Here is a tiny trained network, its code and every weight. The questions are about switching its units off for an input and a class, where a switched-off unit gives its printed mean instead of its output.

import numpy as np


def w(rows, s, z=0):
    codes = np.array(rows[::2]) - 128.0
    scale = np.full(codes.shape[1], s)
    scale[-1] = z or s
    return codes * scale


def f(y):
    return np.maximum(y, 0)


def log_softmax(a):
    a = a - a.max(-1, keepdims=True)
    return a - np.log(np.exp(a).sum(-1, keepdims=True))


def net(x, mask):
    res = np.array(x, float).reshape(1, 7) / 4 @ E
    y = f(res @ A[0][:, :-1].T + A[0][:, -1])
    res = res + np.where(mask, y, B[0][:, -1]) @ B[0][:, :-1]
    return log_softmax(res[-1] @ U[:, :-1].T + U[:, -1])


A, B = {}, {}
E = w([
[128,128,128,128,127,128,128,127,129,128],'x0',
[129,127,127,127,128,128,127,130,129,127],'x1',
[77,153,197,129,157,149,158,18,96,210],'x2',
[128,128,129,128,127,127,128,127,129,126],'x3',
[90,3,116,177,130,89,97,93,171,146],'x4',
[124,155,71,222,159,89,193,69,102,48],'x5',
[34,178,42,81,140,151,65,99,211,124],'x6',
],0.0053)
A[0] = w([
[123,115,156,94,123,133,110,162,135,159,55],'neuron 0',
[144,162,137,117,133,134,139,137,124,127,88],'neuron 1',
[90,147,90,107,137,125,113,123,158,127,80],'neuron 2',
[152,111,146,136,130,122,143,142,108,132,118],'neuron 3',
[120,103,168,61,114,139,95,186,139,184,67],'neuron 4',
[185,88,183,147,130,115,155,154,83,124,120],'neuron 5',
[130,113,123,127,126,133,126,118,129,126,95],'neuron 6',
[158,109,160,129,134,127,142,138,105,119,121],'neuron 7',
[132,124,121,135,126,133,125,147,135,117,71],'neuron 8',
[168,97,167,146,130,124,147,147,98,124,115],'neuron 9',
[84,152,91,109,127,133,112,123,157,125,75],'neuron 10',
[120,165,61,215,127,111,172,71,98,47,38],'neuron 11',
[147,189,136,118,124,132,135,139,115,133,74],'neuron 12',
[142,176,134,122,123,133,132,136,118,130,63],'neuron 13',
[97,136,110,111,134,126,124,132,137,126,36],'neuron 14',
[103,5,115,155,134,120,113,102,152,145,42],'neuron 15',
[141,163,134,121,127,136,135,135,120,129,84],'neuron 16',
[112,131,135,127,127,136,134,109,114,133,100],'neuron 17',
[177,91,178,149,128,119,156,153,94,128,120],'neuron 18',
[124,142,110,157,122,125,152,106,121,101,5],'neuron 19',
[112,137,146,128,128,134,134,94,115,146,86],'neuron 20',
[163,91,66,127,121,123,114,227,146,58,73],'neuron 21',
[119,112,162,80,115,132,108,173,143,171,59],'neuron 22',
[120,100,131,133,124,136,124,98,133,134,111],'neuron 23',
[138,119,110,125,130,134,126,149,130,113,95],'neuron 24',
[87,155,182,136,131,145,139,31,102,184,91],'neuron 25',
[115,53,119,142,136,127,115,112,139,137,37],'neuron 26',
[132,123,141,112,124,133,122,147,141,149,82],'neuron 27',
[105,142,167,126,135,131,143,62,120,166,68],'neuron 28',
[125,127,124,124,127,133,133,133,123,126,125],'neuron 29',
[115,69,123,142,129,117,124,112,141,142,35],'neuron 30',
[119,110,125,133,126,125,133,130,134,134,55],'neuron 31',
[122,122,127,126,128,129,123,128,119,121,91],'neuron 32',
[127,119,143,110,121,137,115,143,136,144,57],'neuron 33',
[148,104,92,130,133,135,119,195,141,81,43],'neuron 34',
[151,246,142,110,134,144,141,147,100,134,70],'neuron 35',
[59,165,55,85,131,130,97,111,175,123,89],'neuron 36',
[116,104,127,141,122,123,126,126,136,134,33],'neuron 37',
[125,121,145,111,122,145,109,148,126,144,98],'neuron 38',
[135,136,126,133,135,125,123,127,142,135,123],'neuron 39',
[143,192,126,106,131,135,136,161,105,122,80],'neuron 40',
[138,148,129,124,131,126,122,132,121,134,102],'neuron 41',
],0.011,0.0013)
B[0] = w([
[154,114,120,137,179,129,134,117,127,122,183],'neuron 0',
[107,119,109,132,121,121,131,138,123,109,164],'neuron 1',
[124,155,136,154,102,166,125,103,120,149,186],'neuron 2',
[120,145,132,139,116,149,116,106,131,133,169],'neuron 3',
[180,100,113,144,218,132,136,106,131,109,236],'neuron 4',
[118,168,123,158,95,189,115,92,135,160,228],'neuron 5',
[123,131,124,127,128,128,127,135,125,119,136],'neuron 6',
[123,150,121,145,113,156,122,112,130,147,178],'neuron 7',
[127,126,141,115,123,114,125,124,129,129,144],'neuron 8',
[115,154,126,151,107,166,118,96,135,151,198],'neuron 9',
[126,152,133,158,98,169,124,103,126,154,189],'neuron 10',
[197,81,115,134,251,149,126,112,134,116,252],'neuron 11',
[95,116,101,133,114,115,132,146,122,94,183],'neuron 12',
[102,115,110,134,116,117,129,140,127,100,168],'neuron 13',
[128,140,129,145,115,145,128,115,130,143,152],'neuron 14',
[63,126,78,133,101,112,145,166,111,36,229],'neuron 15',
[106,119,112,129,121,122,132,136,121,108,162],'neuron 16',
[139,130,137,116,124,119,125,135,129,137,151],'neuron 17',
[117,164,129,154,98,180,116,91,133,152,217],'neuron 18',
[147,110,123,133,172,140,133,131,125,128,162],'neuron 19',
[139,131,145,108,119,109,128,142,132,148,169],'neuron 20',
[135,132,194,56,95,61,129,155,134,187,254],'neuron 21',
[167,108,120,142,195,137,140,118,127,118,205],'neuron 22',
[110,123,119,128,112,114,130,150,120,117,158],'neuron 23',
[128,129,145,113,120,113,126,131,133,134,154],'neuron 24',
[158,129,182,68,98,69,125,163,145,180,253],'neuron 25',
[92,125,94,132,111,113,136,147,116,78,184],'neuron 26',
[141,119,125,134,157,131,130,123,119,125,158],'neuron 27',
[142,129,165,84,109,92,118,152,137,158,207],'neuron 28',
[125,132,130,129,129,121,124,127,132,122,132],'neuron 29',
[95,126,100,131,115,121,131,153,117,88,174],'neuron 30',
[121,132,122,123,125,124,127,129,124,108,138],'neuron 31',
[134,127,124,128,123,127,133,131,128,129,129],'neuron 32',
[142,120,122,134,159,127,133,121,124,129,157],'neuron 33',
[130,130,168,88,109,84,131,150,133,168,203],'neuron 34',
[63,106,85,141,95,101,134,160,119,56,239],'neuron 35',
[124,174,140,178,75,202,120,80,121,168,242],'neuron 36',
[114,125,111,131,120,123,137,136,125,115,145],'neuron 37',
[145,116,123,133,160,129,129,121,131,121,165],'neuron 38',
[125,127,132,129,126,130,123,121,122,128,133],'neuron 39',
[81,111,103,130,103,108,131,144,126,81,198],'neuron 40',
[116,124,121,128,127,122,132,133,126,118,145],'neuron 41',
],0.024,0.0057)
U = w([
[122,203,138,182,74,214,91,47,127,175,151],'0',
[158,129,213,29,100,48,119,173,149,186,199],'1',
[49,106,51,137,98,103,148,177,92,32,143],'2',
[222,75,113,145,255,150,135,90,131,119,4],'3',
],0.0072,0.00037)

Each question gives the input, the list of numbers given to net, and the class t.
The units are the neurons (one row each of A and B). Each row of codes is followed by its name. A weight is (code - 128) times the scale printed after its matrix; where a second scale follows, it is the last column's (A, B and U).
mask holds one flag per neuron, in row order. A switched-off neuron (its flag False) gives its mean, the last column of its row in B, instead of its output. The means were averaged over made-up inputs and are rounded, as every weight is.
A unit's drop is (log p(t) with every unit on - log p(t) with that unit switched off) / (log p(t) with every unit on - log p(t) with every unit switched off).
The circuit of an input: a set's keep is (log p(t) with only the set's units on - log p(t) with every unit switched off) / (log p(t) with every unit on - log p(t) with every unit switched off). Starting from the 12 units with the biggest drops (on a tie, the unit counted first), units are removed one at a time, each time the one whose removal leaves the highest keep (on an exact tie, the one counted first), for as long as the keep stays at least 0.8.
circuit, biggest first: the units of the circuit, biggest drop first
unit that matters most: the unit with the biggest drop
k most important neurons: the k neurons with the biggest drops, biggest first
drop when u is switched off: that unit's drop, to one decimal
input [5,7,0,7,5,-5,3], class 2: unit that matters most -> neuron 15
input [5,5,-4,1,-8,-7,-8], class 0: 4 most important neurons -> [neuron 5; neuron 18; neuron 9; neuron 15]
input [-6,8,-6,6,6,2,-2], class 1: 4 most important neurons -> [neuron 21; neuron 34; neuron 35; neuron 40]
input [-2,-1,1,5,-5,4,1], class 2: 2 most important neurons -> [neuron 35; neuron 4]
input [4,-8,4,5,-5,6,3], class 3: 3 most important neurons -> [neuron 11; neuron 15; neuron 21]
input [8,8,-6,-3,-3,-7,-5], class 3: 3 most important neurons -> [neuron 4; neuron 22; neuron 25]
input [3,3,4,5,-3,-3,3], class 1: 2 most important neurons -> [neuron 25; neuron 11]
input [-7,-6,-4,-4,6,-6,-1], class 2: 3 most important neurons -> [neuron 15; neuron 11; neuron 26]
input [-6,4,-8,3,-8,-2,5], class 1: 3 most important neurons -> [neuron 21; neuron 34; neuron 15]
input [-8,1,5,7,7,-8,3], class 3: 4 most important neurons -> [neuron 4; neuron 22; neuron 35; neuron 0]
input [-7,-1,8,1,-2,8,-2], class 1: 3 most important neurons -> [neuron 25; neuron 28; neuron 4]
input [-1,5,4,2,5,-2,-6], class 0: 3 most important neurons -> [neuron 5; neuron 18; neuron 35]
input [-4,-7,-4,-4,-2,-6,0], class 3: 3 most important neurons -> [neuron 4; neuron 25; neuron 22]
input [-5,-4,2,-7,2,7,6], class 3: circuit, biggest first -> [neuron 11]
input [1,-6,-5,0,3,4,-3], class 1: 2 most important neurons -> [neuron 21; neuron 4]
input [3,-1,-4,-3,-7,4,7], class 0: 3 most important neurons -> [neuron 36; neuron 15; neuron 10]
input [2,8,-4,5,-5,-1,-6], class 0: drop when neuron 18 is switched off -> 0.1
input [7,-3,5,-4,-5,8,0], class 3: drop when neuron 11 is switched off -> 2.9
input [-6,3,-5,6,3,5,3], class 1: drop when neuron 21 is switched off -> 1.7
input [2,2,6,-5,3,-7,-3], class 3: drop when neuron 34 is switched off -> 0.1
input [-6,-2,7,-3,-2,-3,-4], class 1: unit that matters most -> neuron 25
